Below are the code and all the weights of a small trained network. Each question names an input and a target symbol and asks about switching units off, where a switched-off unit gives its printed mean instead of its output.

import numpy as np


def w(rows, s, z=0):
    codes = np.array(rows[::2]) - 128.0
    scale = np.full(codes.shape[1], s)
    scale[-1] = z or s
    return codes * scale


def softmax(a):
    e = np.exp(a - a.max(-1, keepdims=True))
    return e / e.sum(-1, keepdims=True)


def log_softmax(a):
    a = a - a.max(-1, keepdims=True)
    return a - np.log(np.exp(a).sum(-1, keepdims=True))


def net(x, mask):
    ids = ['ΓΠΩαδεζθξστφψ'.index(c) for c in x.split()]
    T = len(ids)
    res = E[ids] + P[:T]
    u = 0
    for l in range(3):
        r = res
        for j in range(3):
            rows = slice(2 * j, 2 * j + 2)
            q, k, v = (r @ M[l][rows].T for M in (Q, K, V))
            z = softmax(np.where(np.tri(T) > 0, q @ k.T / 2**0.5, -1e9)) @ v
            o = O[l][rows]
            res = res + np.where(mask[u + j], z, o[:, -1]) @ o[:, :-1]
        u += 3
    return log_softmax(res[-1] @ U[:, :-1].T + U[:, -1])


Q, K, V, O = {}, {}, {}, {}
E = w([
[146,138,129,156,114,115,90,169,153,124,137,105],'Γ',
[144,108,254,123,156,160,113,150,171,89,175,68],'Π',
[173,112,134,164,164,81,66,171,125,148,146,140],'Ω',
[170,136,102,140,127,89,89,191,128,137,143,129],'α',
[126,144,90,161,115,136,79,159,177,157,131,107],'δ',
[145,208,161,154,60,92,109,112,163,118,102,78],'ε',
[159,147,129,141,147,139,84,146,131,170,121,143],'ζ',
[204,149,173,163,133,112,110,31,109,188,158,149],'θ',
[115,112,153,147,144,141,111,152,64,132,58,186],'ξ',
[123,219,60,88,174,158,116,150,154,212,143,136],'σ',
[148,197,163,119,173,40,103,128,153,170,198,152],'τ',
[163,190,106,123,139,88,100,152,85,155,98,192],'φ',
[98,156,59,78,106,145,244,192,136,190,132,73],'ψ',
],0.021)
P = w([
[96,145,163,73,64,184,69,100,36,174,190,105],'0',
[171,210,131,211,156,156,149,203,97,162,131,121],'1',
[107,85,149,78,96,90,96,103,84,139,186,116],'2',
[165,190,146,186,110,147,168,202,169,172,109,150],'3',
[114,67,137,54,99,77,118,98,130,139,128,104],'4',
[185,176,140,156,87,138,195,207,202,168,70,170],'5',
[112,54,124,34,100,68,137,98,169,147,62,114],'6',
[196,146,136,145,69,134,212,202,248,168,50,187],'7',
[98,42,111,51,128,96,130,82,169,166,42,129],'8',
],0.013)
Q[0] = w([
[147,184,83,246,124,117,170,174,128,141,160,181],'0.h1',
[145,51,93,55,175,191,62,91,97,22,151,90],'0.h1',
[190,156,134,254,140,134,106,209,118,152,83,88],'0.h2',
[222,138,171,181,95,149,203,174,192,175,116,137],'0.h2',
[163,107,187,114,59,119,139,104,177,194,153,171],'0.h3',
[43,86,89,56,125,73,91,2,92,90,160,140],'0.h3',
],0.0078)
K[0] = w([
[112,193,99,129,87,71,119,88,144,166,109,160],'0.h1',
[140,126,115,167,113,180,83,122,93,99,153,91],'0.h1',
[119,172,103,60,172,65,147,113,165,157,95,183],'0.h2',
[156,100,135,85,141,83,175,156,211,135,61,174],'0.h2',
[205,89,153,123,109,114,157,126,205,75,88,190],'0.h3',
[142,201,147,189,137,177,74,48,29,87,254,125],'0.h3',
],0.009)
V[0] = w([
[183,76,135,85,152,151,88,198,132,147,127,133],'0.h1',
[124,141,244,119,97,75,188,135,99,135,101,148],'0.h1',
[89,239,106,58,188,79,100,135,117,149,167,162],'0.h2',
[111,118,138,124,145,92,132,120,254,63,202,162],'0.h2',
[223,185,144,156,70,117,50,119,83,139,162,107],'0.h3',
[135,129,150,144,153,138,34,105,186,93,102,127],'0.h3',
],0.0069)
O[0] = w([
[91,101,135,124,99,143,153,59,173,150,229,133,205],'0.h1',
[169,148,101,85,70,130,178,129,89,58,189,136,253],'0.h1',
[164,154,146,2,164,116,144,76,147,122,122,177,166],'0.h2',
[146,100,73,154,180,134,109,134,128,109,117,104,88],'0.h2',
[113,77,100,128,125,110,133,177,183,121,152,135,239],'0.h3',
[179,72,167,65,114,138,114,175,88,161,118,98,90],'0.h3',
],0.012,0.0056)
Q[1] = w([
[160,98,119,64,159,146,102,152,127,104,110,116],'1.h1',
[60,84,92,61,134,72,126,2,85,86,131,145],'1.h1',
[149,144,132,116,93,168,136,113,109,155,166,188],'1.h2',
[160,141,100,58,73,102,149,140,160,137,160,201],'1.h2',
[217,122,183,174,126,123,127,117,79,159,142,108],'1.h3',
[75,94,45,142,90,109,184,84,150,157,112,145],'1.h3',
],0.0089)
K[1] = w([
[204,154,165,130,116,125,52,118,158,85,154,105],'1.h1',
[83,214,133,84,164,96,41,180,101,132,208,82],'1.h1',
[141,145,130,156,123,70,165,130,72,204,79,167],'1.h2',
[150,134,63,120,95,60,127,116,121,165,101,133],'1.h2',
[176,117,146,83,98,148,39,114,50,143,152,119],'1.h3',
[120,160,102,192,183,107,254,111,122,110,151,147],'1.h3',
],0.0086)
V[1] = w([
[17,143,112,100,191,172,137,254,150,16,114,137],'1.h1',
[199,185,78,141,87,150,184,146,245,196,185,26],'1.h1',
[147,142,197,154,200,218,136,155,116,160,158,97],'1.h2',
[118,111,238,106,142,160,176,113,149,64,155,93],'1.h2',
[127,150,109,146,168,115,111,138,149,86,126,158],'1.h3',
[55,84,112,45,96,61,119,65,70,148,138,61],'1.h3',
],0.0058)
O[1] = w([
[71,26,170,127,127,116,182,152,194,72,95,254,120],'1.h1',
[69,200,34,102,151,90,152,133,136,84,124,57,252],'1.h1',
[123,183,100,152,157,105,168,116,149,151,74,104,113],'1.h2',
[101,34,35,92,221,221,168,130,154,114,58,164,157],'1.h2',
[169,128,153,174,79,149,100,103,130,120,149,146,98],'1.h3',
[78,187,33,131,77,182,120,211,121,154,57,183,148],'1.h3',
],0.0075,0.012)
Q[2] = w([
[134,169,43,94,230,105,158,124,125,146,113,158],'2.h1',
[61,101,100,107,167,112,116,64,66,92,96,173],'2.h1',
[125,111,119,103,186,89,51,86,130,104,109,164],'2.h2',
[100,133,119,135,155,115,112,139,141,57,140,136],'2.h2',
[135,146,79,169,199,182,254,159,165,137,117,120],'2.h3',
[120,131,122,155,57,171,194,173,85,51,92,135],'2.h3',
],0.0085)
K[2] = w([
[139,98,43,100,146,92,171,75,149,142,88,124],'2.h1',
[128,90,109,156,157,139,198,130,53,140,52,192],'2.h1',
[95,168,98,123,162,91,82,173,75,172,170,179],'2.h2',
[170,176,39,143,78,51,123,99,145,170,104,119],'2.h2',
[124,232,52,175,157,148,255,136,156,188,50,176],'2.h3',
[120,141,148,166,51,129,189,167,124,87,129,121],'2.h3',
],0.0087)
V[2] = w([
[175,156,76,158,210,74,255,203,102,158,145,133],'2.h1',
[135,187,171,151,97,84,42,179,8,91,99,201],'2.h1',
[143,145,172,120,113,217,159,95,113,82,76,74],'2.h2',
[131,139,127,103,37,76,118,111,84,129,68,86],'2.h2',
[135,137,119,176,107,139,156,153,138,133,174,164],'2.h3',
[172,203,103,171,141,182,190,164,149,170,79,166],'2.h3',
],0.0056)
O[2] = w([
[224,125,124,109,64,253,158,64,165,118,159,144,203],'2.h1',
[167,101,51,109,108,85,206,134,184,92,207,45,4],'2.h1',
[171,215,111,84,115,107,75,193,206,148,147,151,113],'2.h2',
[93,149,130,89,102,85,219,167,57,113,14,173,119],'2.h2',
[166,118,49,155,204,147,168,104,79,176,112,131,152],'2.h3',
[125,26,238,132,211,74,228,93,92,140,176,78,190],'2.h3',
],0.0058,0.011)
U = w([
[87,91,84,137,160,97,129,52,158,161,15,109,227],'Γ',
[102,216,119,194,131,135,165,58,143,36,165,147,113],'Π',
[75,53,129,120,78,46,153,62,164,83,254,69,173],'Ω',
[111,156,114,115,112,122,145,123,136,118,145,131,26],'α',
[143,162,193,68,97,106,135,106,215,198,58,104,44],'δ',
[106,156,122,134,135,101,148,157,173,143,151,125,68],'ε',
[44,188,79,42,25,177,66,132,102,148,184,172,254],'ζ',
[185,201,101,153,148,151,115,146,46,103,133,32,140],'θ',
[130,163,79,121,149,84,170,183,133,74,73,150,101],'ξ',
[146,133,41,193,151,156,161,154,220,74,136,171,75],'σ',
[197,68,71,32,145,122,185,40,144,71,126,121,80],'τ',
[112,143,100,147,142,102,147,149,177,125,164,142,75],'φ',
[162,110,196,201,22,151,192,169,162,191,160,172,121],'ψ',
],0.0046,0.0044)

Each question gives the input, a string of symbols that net reads in full, and the target symbol t.
The units are the heads (2 rows each of Q, K, V and O). Each row of codes is followed by its name. A weight is (code - 128) times the scale printed after its matrix; where a second scale follows, it is the last column's (O and U).
mask holds one flag per head, layer by layer. A switched-off head (its flag False) gives its mean, the last column of its rows in O, instead of its output. The means were averaged over made-up inputs and are rounded, as every weight is.
A unit's drop is (log p(t) with every unit on - log p(t) with that unit switched off) / (log p(t) with every unit on - log p(t) with every unit switched off).
The circuit of an input: a set's keep is (log p(t) with only the set's units on - log p(t) with every unit switched off) / (log p(t) with every unit on - log p(t) with every unit switched off). Starting from all 9 units, units are removed one at a time, each time the one whose removal leaves the highest keep (on an exact tie, the one counted first), for as long as the keep stays at least 0.8.
units of the circuit, in order: the units of the circuit, biggest drop first
unit that matters most: the unit with the biggest drop
which heads matter: for each layer, one digit per head in row order, 1 if its drop is at least 0.15 and else 0, layers parted by /
input Ω θ Π ζ, target θ: units of the circuit, in order => (1.h1)
input Π θ φ Π ψ α σ Π ψ, target Ω: which heads matter => 101 / 011 / 000
input Π ψ θ Π Π θ ξ, target ζ: units of the circuit, in order => (0.h1, 2.h3, 1.h2)
input θ θ Π Γ Γ τ ζ δ, target τ: units of the circuit, in order => (0.h2, 1.h3)
input σ σ Γ θ, target δ: units of the circuit, in order => (0.h2, 0.h1)
input θ Γ ψ ξ α Π Π Π Π, target Γ: which heads matter => 011 / 011 / 100
input Π ψ τ θ Π Π τ ε, target τ: units of the circuit, in order => (0.h2, 2.h3)
input ξ θ ψ Π θ ε, target θ: units of the circuit, in order => (1.h1, 0.h1)
input ξ θ Π θ Π ψ ξ, target Ω: units of the circuit, in order => (2.h1, 1.h3, 1.h1, 0.h3)
input Π Π ψ φ ψ, target Ω: units of the circuit, in order => (0.h3, 1.h3)
input Γ Γ ξ φ α ξ Ω, target ζ: which heads matter => 010 / 010 / 001
input ψ Π Ω ξ Π φ Π Π Γ, target ζ: units of the circuit, in order => (2.h3, 1.h2)
input τ Π Π Π ξ Π Γ Π ψ, target ζ: units of the circuit, in order => (1.h3, 2.h1)
input θ ε Π φ ψ ψ ζ τ θ, target Ω: which heads matter => 101 / 011 / 100
input Π ψ Γ θ, target Π: unit that matters most => 0.h3
input ψ Γ φ ε, target ζ: units of the circuit, in order => (1.h2, 0.h2, 2.h3)
input τ ξ ψ Π θ Π, target θ: which heads matter => 001 / 100 / 000
input φ α ξ Π, target ψ: which heads matter => 000 / 100 / 000
input ψ σ α Π τ Π Π Π, target σ: which heads matter => 010 / 011 / 010
input θ ε δ Π ε ψ δ ψ α, target ζ: units of the circuit, in order => (2.h3, 1.h2)
input φ δ ψ ε ψ τ, target Π: unit that matters most => 0.h3
input Π σ θ Π α, target ζ: which heads matter => 000 / 010 / 001
input Π ξ Π ε δ θ Π Γ, target θ: which heads matter => 000 / 100 / 000
input α θ Γ Π θ Ω ζ φ, target ζ: which heads matter => 000 / 010 / 001
input τ φ Π, target ζ: which heads matter => 100 / 000 / 001
input φ ψ Ω ψ Γ Π σ Ω, target δ: units of the circuit, in order => (0.h1, 0.h2)
input ξ Π Π Π Ω θ α Γ Π, target Γ: unit that matters most => 0.h2
